Here is a tiny trained network, its code and every weight. The questions are about switching its units off for an input and a class, where a switched-off unit gives its printed mean instead of its output.

import numpy as np


def w(rows, s, z=0):
    codes = np.array(rows[::2]) - 128.0
    scale = np.full(codes.shape[1], s)
    scale[-1] = z or s
    return codes * scale


def f(y):
    return y / 2 * (1 + np.tanh(0.7978845608 * (y + 0.044715 * y**3)))


def log_softmax(a):
    a = a - a.max(-1, keepdims=True)
    return a - np.log(np.exp(a).sum(-1, keepdims=True))


def net(x, mask):
    res = np.array(x, float).reshape(1, 4) / 4 @ E
    y = f(res @ A[0][:, :-1].T + A[0][:, -1])
    res = res + np.where(mask, y, B[0][:, -1]) @ B[0][:, :-1]
    return log_softmax(res[-1] @ U[:, :-1].T + U[:, -1])


A, B = {}, {}
E = w([
[29,116,221,154,175,165,87,82,150,188],'x0',
[255,103,200,172,101,221,184,136,137,91],'x1',
[82,68,109,72,198,110,138,190,165,92],'x2',
[93,89,9,155,159,122,174,92,136,199],'x3',
],0.012)
A[0] = w([
[120,209,222,189,106,157,52,129,71,138,167],'neuron 1',
[95,92,106,72,155,120,188,227,254,132,191],'neuron 2',
[132,128,50,57,175,36,165,169,178,195,254],'neuron 3',
[173,187,40,106,103,103,12,26,50,225,48],'neuron 4',
[164,232,144,28,22,69,118,207,72,50,235],'neuron 5',
[105,89,129,79,115,113,35,132,140,168,128],'neuron 6',
[134,111,22,203,111,179,202,57,138,175,175],'neuron 7',
[225,143,173,207,155,188,219,96,30,73,174],'neuron 8',
[61,197,180,57,113,54,34,88,72,82,178],'neuron 9',
[79,132,180,109,202,71,82,136,118,82,211],'neuron 10',
[148,101,20,102,158,71,174,186,67,80,143],'neuron 11',
[195,129,54,191,127,44,109,91,80,110,142],'neuron 12',
[213,105,176,175,75,218,222,58,89,38,168],'neuron 13',
],0.0067,0.0043)
B[0] = w([
[81,231,108,197,171,160,131,116,122,217,213],'neuron 1',
[186,113,58,68,146,138,133,124,161,76,202],'neuron 2',
[144,114,141,81,212,112,240,154,127,108,227],'neuron 3',
[125,129,173,107,130,134,111,119,162,48,191],'neuron 4',
[186,134,119,182,204,148,160,200,85,128,233],'neuron 5',
[63,170,169,134,209,96,91,56,197,115,165],'neuron 6',
[178,126,123,159,182,53,186,193,139,162,213],'neuron 7',
[121,127,231,53,97,165,130,217,89,170,230],'neuron 8',
[40,213,127,181,208,121,19,126,115,122,217],'neuron 9',
[94,126,117,169,152,82,50,84,136,49,202],'neuron 10',
[135,175,104,80,106,200,189,88,134,249,205],'neuron 11',
[188,138,166,89,104,129,153,191,255,148,178],'neuron 12',
[50,151,211,102,81,190,147,143,144,204,246],'neuron 13',
],0.0086,0.013)
U = w([
[180,66,67,126,158,138,149,161,144,103,190],'0',
[126,182,116,186,158,107,90,148,55,163,178],'1',
[103,161,125,140,145,150,79,42,157,100,96],'2',
[150,168,165,111,94,163,171,181,136,180,100],'3',
[129,140,151,131,156,98,72,114,172,9,183],'4',
[156,116,99,130,76,145,79,103,140,95,4],'5',
[117,118,125,202,107,164,142,78,106,127,133],'6',
[108,2,162,99,132,174,122,157,147,175,123],'7',
],0.011,0.0042)

Each question gives the input, the list of numbers given to net, and the class t.
The units are the neurons (one row each of A and B). Each row of codes is followed by its name. A weight is (code - 128) times the scale printed after its matrix; where a second scale follows, it is the last column's (A, B and U).
mask holds one flag per neuron, in row order. A switched-off neuron (its flag False) gives its mean, the last column of its row in B, instead of its output. The means were averaged over made-up inputs and are rounded, as every weight is.
A unit's drop is (log p(t) with every unit on - log p(t) with that unit switched off) / (log p(t) with every unit on - log p(t) with every unit switched off).
The circuit of an input: a set's keep is (log p(t) with only the set's units on - log p(t) with every unit switched off) / (log p(t) with every unit on - log p(t) with every unit switched off). Starting from the 12 units with the biggest drops (on a tie, the unit counted first), units are removed one at a time, each time the one whose removal leaves the highest keep (on an exact tie, the one counted first), for as long as the keep stays at least 0.8.
units of the circuit, in order: the units of the circuit, biggest drop first
unit that matters most: the unit with the biggest drop
top k neurons: the k neurons with the biggest drops, biggest first
drop of u: that unit's drop, to one decimal
input [4,4,5,-6], class 4: units of the circuit, in order : neuron 10
input [-7,-5,-5,3], class 3: top 3 neurons : neuron 11; neuron 12; neuron 2
input [-3,-2,0,0], class 0: units of the circuit, in order : neuron 13; neuron 1
input [8,3,3,-7], class 2: units of the circuit, in order : neuron 5; neuron 1; neuron 10
input [3,0,3,-2], class 4: units of the circuit, in order : neuron 11; neuron 13
input [5,-2,-3,1], class 2: top 3 neurons : neuron 5; neuron 8; neuron 7
input [-3,-4,2,-4], class 1: top 3 neurons : neuron 5; neuron 4; neuron 9
input [8,-5,7,8], class 4: top 2 neurons : neuron 6; neuron 10
input [-7,-5,-4,-5], class 1: top 4 neurons : neuron 9; neuron 5; neuron 13; neuron 8
input [-8,-6,1,-7], class 1: top 2 neurons : neuron 9; neuron 5
input [7,-2,-2,2], class 2: top 2 neurons : neuron 5; neuron 8
input [4,-1,-4,-1], class 2: top 4 neurons : neuron 5; neuron 7; neuron 8; neuron 3
input [-3,-4,-8,3], class 3: top 2 neurons : neuron 12; neuron 10
input [-1,-2,-8,-5], class 1: unit that matters most : neuron 9
input [1,-2,4,-8], class 4: top 2 neurons : neuron 10; neuron 11
input [-5,-7,3,-7], class 1: top 3 neurons : neuron 5; neuron 11; neuron 9
input [1,1,7,-2], class 4: drop of neuron 5 : 0.1
input [-3,1,0,8], class 0: drop of neuron 13 : 0.8
input [7,2,-4,-1], class 1: drop of neuron 11 : 0.2
input [4,1,2,5], class 0: unit that matters most : neuron 13
